Below is a small trained network, with its code and all its weights. Each question gives an input and a class and asks what happens when units are switched off, that is, made to give their printed mean instead of their output.

import numpy as np


def w(rows, s, z=0):
    codes = np.array(rows[::2]) - 128.0
    scale = np.full(codes.shape[1], s)
    scale[-1] = z or s
    return codes * scale


def f(y):
    return np.maximum(y, 0)


def log_softmax(a):
    a = a - a.max(-1, keepdims=True)
    return a - np.log(np.exp(a).sum(-1, keepdims=True))


def net(x, mask):
    res = np.array(x, float).reshape(1, 7) / 4 @ E
    y = f(res @ A[0][:, :-1].T + A[0][:, -1])
    res = res + np.where(mask, y, B[0][:, -1]) @ B[0][:, :-1]
    return log_softmax(res[-1] @ U[:, :-1].T + U[:, -1])


A, B = {}, {}
E = w([
[129,124,128,127,128,129],'x0',
[129,125,129,126,131,127],'x1',
[190,118,214,55,41,159],'x2',
[126,135,130,128,129,130],'x3',
[129,82,235,159,216,180],'x4',
[60,159,139,16,162,121],'x5',
[3,111,164,192,50,161],'x6',
],0.0041)
A[0] = w([
[143,131,150,116,109,131,91],'neuron 0',
[87,147,58,177,200,129,54],'neuron 1',
[144,128,126,122,137,118,104],'neuron 2',
[166,121,168,86,72,141,72],'neuron 3',
[118,138,48,104,60,91,68],'neuron 4',
[152,137,175,106,84,128,84],'neuron 5',
[158,110,180,89,66,138,78],'neuron 6',
[80,144,56,184,212,123,51],'neuron 7',
[109,155,139,96,131,136,111],'neuron 8',
[204,165,190,89,56,171,74],'neuron 9',
[127,125,85,114,100,111,95],'neuron 10',
[133,103,206,164,219,155,53],'neuron 11',
[124,146,19,89,41,111,64],'neuron 12',
[186,122,125,213,99,130,73],'neuron 13',
[75,119,150,150,90,116,74],'neuron 14',
[65,133,143,47,162,116,77],'neuron 15',
[211,130,109,93,180,118,64],'neuron 16',
[69,113,138,160,84,116,64],'neuron 17',
[130,105,254,165,221,135,46],'neuron 18',
[167,139,153,111,97,138,99],'neuron 19',
[141,120,117,121,139,134,254],'neuron 20',
[72,128,127,50,158,132,77],'neuron 21',
[86,141,58,172,189,119,58],'neuron 22',
[189,117,123,213,100,133,72],'neuron 23',
[59,151,135,45,155,135,76],'neuron 24',
[143,147,43,125,69,113,89],'neuron 25',
[241,150,82,79,202,126,41],'neuron 26',
[146,115,121,86,148,129,132],'neuron 27',
[217,116,98,84,190,114,43],'neuron 28',
[62,122,154,156,91,139,78],'neuron 29',
[172,115,128,189,107,123,84],'neuron 30',
[200,122,118,236,91,145,63],'neuron 31',
[70,147,133,57,153,137,81],'neuron 32',
[158,118,170,91,76,137,78],'neuron 33',
[153,121,186,102,69,126,78],'neuron 34',
[29,139,166,164,70,156,67],'neuron 35',
[96,136,137,86,146,117,93],'neuron 36',
[162,120,121,180,126,154,150],'neuron 37',
[132,159,83,120,93,126,90],'neuron 38',
[36,136,162,165,68,153,59],'neuron 39',
],0.0079,0.0066)
B[0] = w([
[123,125,129,137,146,120,130],'neuron 0',
[99,94,123,177,181,89,147],'neuron 1',
[132,141,125,130,130,128,129],'neuron 2',
[105,102,125,152,164,103,142],'neuron 3',
[157,105,128,123,154,197,147],'neuron 4',
[113,113,124,147,157,111,138],'neuron 5',
[111,105,117,160,175,107,146],'neuron 6',
[101,79,132,185,187,82,151],'neuron 7',
[136,110,132,123,113,108,136],'neuron 8',
[89,92,119,170,175,102,155],'neuron 9',
[135,120,131,124,141,162,136],'neuron 10',
[162,90,121,100,163,209,150],'neuron 11',
[162,95,130,114,162,214,156],'neuron 12',
[169,109,116,87,117,83,144],'neuron 13',
[143,170,147,147,128,125,138],'neuron 14',
[169,100,117,95,96,87,146],'neuron 15',
[168,181,133,169,128,115,148],'neuron 16',
[141,181,149,142,128,128,139],'neuron 17',
[175,84,103,125,161,235,157],'neuron 18',
[104,121,122,143,148,118,138],'neuron 19',
[29,122,129,154,1,154,254],'neuron 20',
[164,102,127,99,100,88,142],'neuron 21',
[95,109,130,173,180,91,146],'neuron 22',
[171,108,121,88,119,80,144],'neuron 23',
[167,96,130,94,99,77,147],'neuron 24',
[148,103,152,129,140,195,153],'neuron 25',
[187,208,140,182,127,110,157],'neuron 26',
[126,140,142,141,101,131,147],'neuron 27',
[178,191,144,167,135,112,147],'neuron 28',
[159,171,130,157,129,120,146],'neuron 29',
[156,115,112,98,121,96,138],'neuron 30',
[182,102,128,75,114,67,149],'neuron 31',
[162,100,133,101,103,85,143],'neuron 32',
[108,106,122,149,164,106,141],'neuron 33',
[115,111,123,158,171,109,143],'neuron 34',
[180,188,112,183,128,119,159],'neuron 35',
[149,115,126,112,112,107,135],'neuron 36',
[106,130,137,87,100,100,164],'neuron 37',
[139,118,126,124,142,166,137],'neuron 38',
[174,190,134,169,134,118,154],'neuron 39',
],0.039,0.0066)
U = w([
[183,227,153,179,146,111,49],'0',
[70,76,112,167,228,77,67],'1',
[164,86,131,94,167,228,68],'2',
[96,135,137,129,101,120,255],'3',
[175,93,125,51,103,55,74],'4',
[90,135,137,130,109,135,219],'5',
[88,135,135,131,107,133,198],'6',
[74,214,143,1,221,115,50],'7',
],0.0068,0.0062)

Each question gives the input, the list of numbers given to net, and the class t.
The units are the neurons (one row each of A and B). Each row of codes is followed by its name. A weight is (code - 128) times the scale printed after its matrix; where a second scale follows, it is the last column's (A, B and U).
mask holds one flag per neuron, in row order. A switched-off neuron (its flag False) gives its mean, the last column of its row in B, instead of its output. The means were averaged over made-up inputs and are rounded, as every weight is.
A unit's drop is (log p(t) with every unit on - log p(t) with that unit switched off) / (log p(t) with every unit on - log p(t) with every unit switched off).
The circuit of an input: a set's keep is (log p(t) with only the set's units on - log p(t) with every unit switched off) / (log p(t) with every unit on - log p(t) with every unit switched off). Starting from the 12 units with the biggest drops (on a tie, the unit counted first), units are removed one at a time, each time the one whose removal leaves the highest keep (on an exact tie, the one counted first), for as long as the keep stays at least 0.8.
circuit, biggest first: the units of the circuit, biggest drop first
most important unit: the unit with the biggest drop
k most important neurons: the k neurons with the biggest drops, biggest first
drop of u: that unit's drop, to one decimal
input [-3,3,-1,-1,8,7,5], class 2: circuit, biggest first => neuron 18
input [-5,-7,-8,-6,8,6,4], class 1: 3 most important neurons => neuron 7; neuron 1; neuron 22
input [6,1,-7,-7,-1,-1,3], class 1: circuit, biggest first => neuron 7; neuron 1
input [-3,5,6,-5,7,-8,3], class 4: circuit, biggest first => neuron 31; neuron 23
input [-3,-5,-8,6,3,2,-5], class 1: 2 most important neurons => neuron 7; neuron 1
input [-6,-2,5,-3,-1,1,6], class 0: 2 most important neurons => neuron 35; neuron 39
input [1,8,-6,4,-8,4,3], class 2: circuit, biggest first => neuron 12; neuron 4
input [5,4,7,-6,7,-3,4], class 1: circuit, biggest first => neuron 9; neuron 6; neuron 34
input [4,7,3,4,6,-2,8], class 0: circuit, biggest first => neuron 35; neuron 39
input [-5,7,-2,1,-7,1,-8], class 0: 2 most important neurons => neuron 26; neuron 28
input [0,5,7,-6,7,-6,-3], class 1: circuit, biggest first => neuron 9; neuron 6
input [7,-2,6,1,8,6,0], class 2: 2 most important neurons => neuron 18; neuron 11
input [3,6,-4,-6,-4,-1,-6], class 0: 3 most important neurons => neuron 26; neuron 28; neuron 16
input [0,4,3,-2,6,-2,-8], class 0: circuit, biggest first => neuron 26
input [0,-2,-2,-5,7,8,8], class 0: 3 most important neurons => neuron 35; neuron 39; neuron 29
input [0,5,1,2,1,-1,-6], class 0: 3 most important neurons => neuron 26; neuron 28; neuron 16
input [-3,7,3,7,-7,3,-5], class 2: 3 most important neurons => neuron 12; neuron 4; neuron 25
input [-1,-4,0,1,-2,-7,-7], class 0: 2 most important neurons => neuron 26; neuron 28
input [-8,8,2,4,-8,-8,-8], class 0: 3 most important neurons => neuron 26; neuron 28; neuron 16
input [8,-1,-1,-5,8,-8,2], class 2: 2 most important neurons => neuron 18; neuron 11
input [1,-7,-7,-2,-5,5,-2], class 1: most important unit => neuron 7
input [5,1,5,1,5,8,-2], class 4: drop of neuron 31 => 0.0
input [4,0,6,5,-3,-3,0], class 1: drop of neuron 6 => 0.1
input [5,8,-5,-6,3,-8,3], class 4: drop of neuron 31 => 0.2
